Below is a small trained network, with its code and all its weights. Each question gives an input and a class and asks what happens when units are switched off, that is, made to give their printed mean instead of their output.

import numpy as np


def w(rows, s, z=0):
    codes = np.array(rows[::2]) - 128.0
    scale = np.full(codes.shape[1], s)
    scale[-1] = z or s
    return codes * scale


def norm(h):
    return h / np.sqrt((h * h).mean(-1, keepdims=True) + 1e-5)


def f(y):
    return np.maximum(y, 0)


def log_softmax(a):
    a = a - a.max(-1, keepdims=True)
    return a - np.log(np.exp(a).sum(-1, keepdims=True))


def net(x, mask):
    res = np.array(x, float).reshape(1, 7) / 4 @ E
    u = 0
    for l in range(2):
        y = f(norm(res) @ A[l][:, :-1].T + A[l][:, -1])
        res = res + np.where(mask[u : u + 7], y, B[l][:, -1]) @ B[l][:, :-1]
        u += 7
    return log_softmax(norm(res)[-1] @ U[:, :-1].T + U[:, -1])


A, B = {}, {}
E = w([
[78,132,138,185,93,90,184,111,155,85],'x0',
[86,219,51,145,129,159,138,182,72,239],'x1',
[166,155,187,175,93,87,164,15,41,181],'x2',
[187,149,33,192,63,165,106,127,100,159],'x3',
[179,97,108,125,98,131,142,136,164,133],'x4',
[192,59,155,76,5,108,215,191,16,130],'x5',
[162,229,133,151,82,119,86,163,81,1],'x6',
],0.0078)
A[0] = w([
[102,64,202,113,121,107,155,117,154,52,107],'0.n1',
[146,68,106,128,135,135,97,100,175,66,210],'0.n2',
[193,115,119,142,49,134,127,150,103,104,143],'0.n3',
[147,124,135,154,56,138,161,102,71,135,1],'0.n4',
[131,155,101,152,153,129,96,66,172,165,68],'0.n5',
[124,195,145,159,123,115,105,122,129,6,75],'0.n6',
[111,136,83,147,113,137,142,155,138,77,161],'0.n7',
],0.019,0.0031)
B[0] = w([
[126,125,196,179,196,202,251,130,115,70,248],'0.n1',
[65,27,169,151,51,130,77,111,170,146,212],'0.n2',
[194,97,82,69,177,111,154,99,122,78,227],'0.n3',
[179,166,152,158,88,24,109,145,91,171,202],'0.n4',
[126,79,187,162,193,174,170,131,147,64,187],'0.n5',
[65,175,68,164,50,126,120,129,102,226,219],'0.n6',
[111,131,130,85,108,152,127,168,163,161,176],'0.n7',
],0.013,0.015)
A[1] = w([
[77,214,211,79,223,115,122,63,145,94,74],'1.n1',
[71,136,123,149,218,149,131,171,197,225,198],'1.n2',
[44,193,150,211,42,180,37,108,150,75,77],'1.n3',
[127,188,231,203,189,103,129,77,118,171,172],'1.n4',
[201,127,104,156,136,122,146,59,124,202,140],'1.n5',
[168,201,124,167,200,168,33,6,166,149,115],'1.n6',
[36,197,220,117,110,148,161,93,67,172,1],'1.n7',
],0.016,0.0035)
B[1] = w([
[186,75,187,147,93,78,205,77,162,132,180],'1.n1',
[85,150,87,169,96,107,72,138,148,137,250],'1.n2',
[119,81,102,96,154,62,27,161,152,170,205],'1.n3',
[84,103,94,37,167,210,117,174,187,24,242],'1.n4',
[50,114,143,154,93,114,121,116,67,158,196],'1.n5',
[158,26,223,99,75,141,249,185,105,122,157],'1.n6',
[121,106,91,225,135,138,65,146,177,156,217],'1.n7',
],0.014,0.013)
U = w([
[44,99,75,164,102,135,41,178,180,191,218],'0',
[148,229,63,66,135,159,111,148,114,197,22],'1',
[204,161,118,130,60,22,131,88,10,204,177],'2',
[149,141,181,123,166,175,70,16,94,146,3],'3',
[121,54,210,164,164,175,194,117,163,70,227],'4',
[107,205,125,181,129,146,180,147,28,134,47],'5',
[154,192,168,156,214,181,85,70,125,158,10],'6',
[223,152,113,29,147,108,130,173,56,86,33],'7',
],0.012,0.0037)

Each question gives the input, the list of numbers given to net, and the class t.
The units are the neurons (one row each of A and B). Each row of codes is followed by its name. A weight is (code - 128) times the scale printed after its matrix; where a second scale follows, it is the last column's (A, B and U).
mask holds one flag per neuron, layer by layer. A switched-off neuron (its flag False) gives its mean, the last column of its row in B, instead of its output. The means were averaged over made-up inputs and are rounded, as every weight is.
A unit's drop is (log p(t) with every unit on - log p(t) with that unit switched off) / (log p(t) with every unit on - log p(t) with every unit switched off).
The circuit of an input: a set's keep is (log p(t) with only the set's units on - log p(t) with every unit switched off) / (log p(t) with every unit on - log p(t) with every unit switched off). Starting from the 12 units with the biggest drops (on a tie, the unit counted first), units are removed one at a time, each time the one whose removal leaves the highest keep (on an exact tie, the one counted first), for as long as the keep stays at least 0.8.
units of the circuit, in order: the units of the circuit, biggest drop first
top k neurons: the k neurons with the biggest drops, biggest first
k most important neurons of layer l: the k neurons of layer l with the biggest drops, biggest first
drop when u is switched off: that unit's drop, to one decimal
input [0,3,0,7,4,-5,-6], class 4: units of the circuit, in order -> 0.n5
input [-6,3,-4,-5,-7,-5,-4], class 4: top 2 neurons -> 0.n6; 1.n1
input [0,4,-6,-6,4,7,2], class 7: top 3 neurons -> 0.n2; 0.n5; 1.n7
input [7,-6,8,-2,-2,7,6], class 5: top 3 neurons -> 0.n1; 0.n6; 0.n4
input [8,2,-4,-4,7,8,6], class 5: units of the circuit, in order -> 1.n4; 0.n2
input [-5,-3,1,1,8,-7,-5], class 4: 3 most important neurons of layer 0 -> 0.n5; 0.n6; 0.n7
input [-5,-7,0,4,-6,6,8], class 2: 2 most important neurons of layer 0 -> 0.n3; 0.n6
input [-5,5,-2,-5,-7,-8,1], class 4: 2 most important neurons of layer 0 -> 0.n2; 0.n5
input [5,-1,-7,3,1,4,-2], class 4: 2 most important neurons of layer 0 -> 0.n6; 0.n3
input [-8,1,8,-4,3,3,-6], class 0: top 3 neurons -> 0.n3; 0.n1; 1.n4
input [8,-5,1,4,5,6,2], class 2: top 4 neurons -> 0.n4; 0.n3; 1.n4; 0.n5
input [-4,0,6,-7,0,-7,5], class 0: 3 most important neurons of layer 0 -> 0.n6; 0.n3; 0.n1
input [8,-5,-4,-5,-2,3,5], class 0: top 2 neurons -> 0.n6; 1.n7
input [-3,-6,-7,-7,-5,0,7], class 0: units of the circuit, in order -> 0.n6
input [-2,-5,-2,2,4,4,8], class 2: top 3 neurons -> 0.n3; 0.n6; 1.n4
input [-4,1,-4,-7,-3,-6,-6], class 4: top 3 neurons -> 0.n6; 1.n1; 0.n5
input [2,5,-2,2,-5,2,8], class 2: 2 most important neurons of layer 1 -> 1.n4; 1.n2
input [-6,-3,0,0,8,8,4], class 7: top 2 neurons -> 0.n3; 0.n6
input [-3,5,7,6,5,-4,3], class 4: drop when 0.n5 is switched off -> 0.1
input [8,8,-8,1,-3,8,6], class 1: drop when 0.n2 is switched off -> 0.1
input [-2,-4,6,6,3,-8,-6], class 4: drop when 1.n7 is switched off -> 0.0
input [1,-5,-4,7,7,6,1], class 7: drop when 1.n7 is switched off -> 0.1
input [-2,-4,5,1,4,6,-2], class 2: most important neuron of layer 1 -> 1.n5
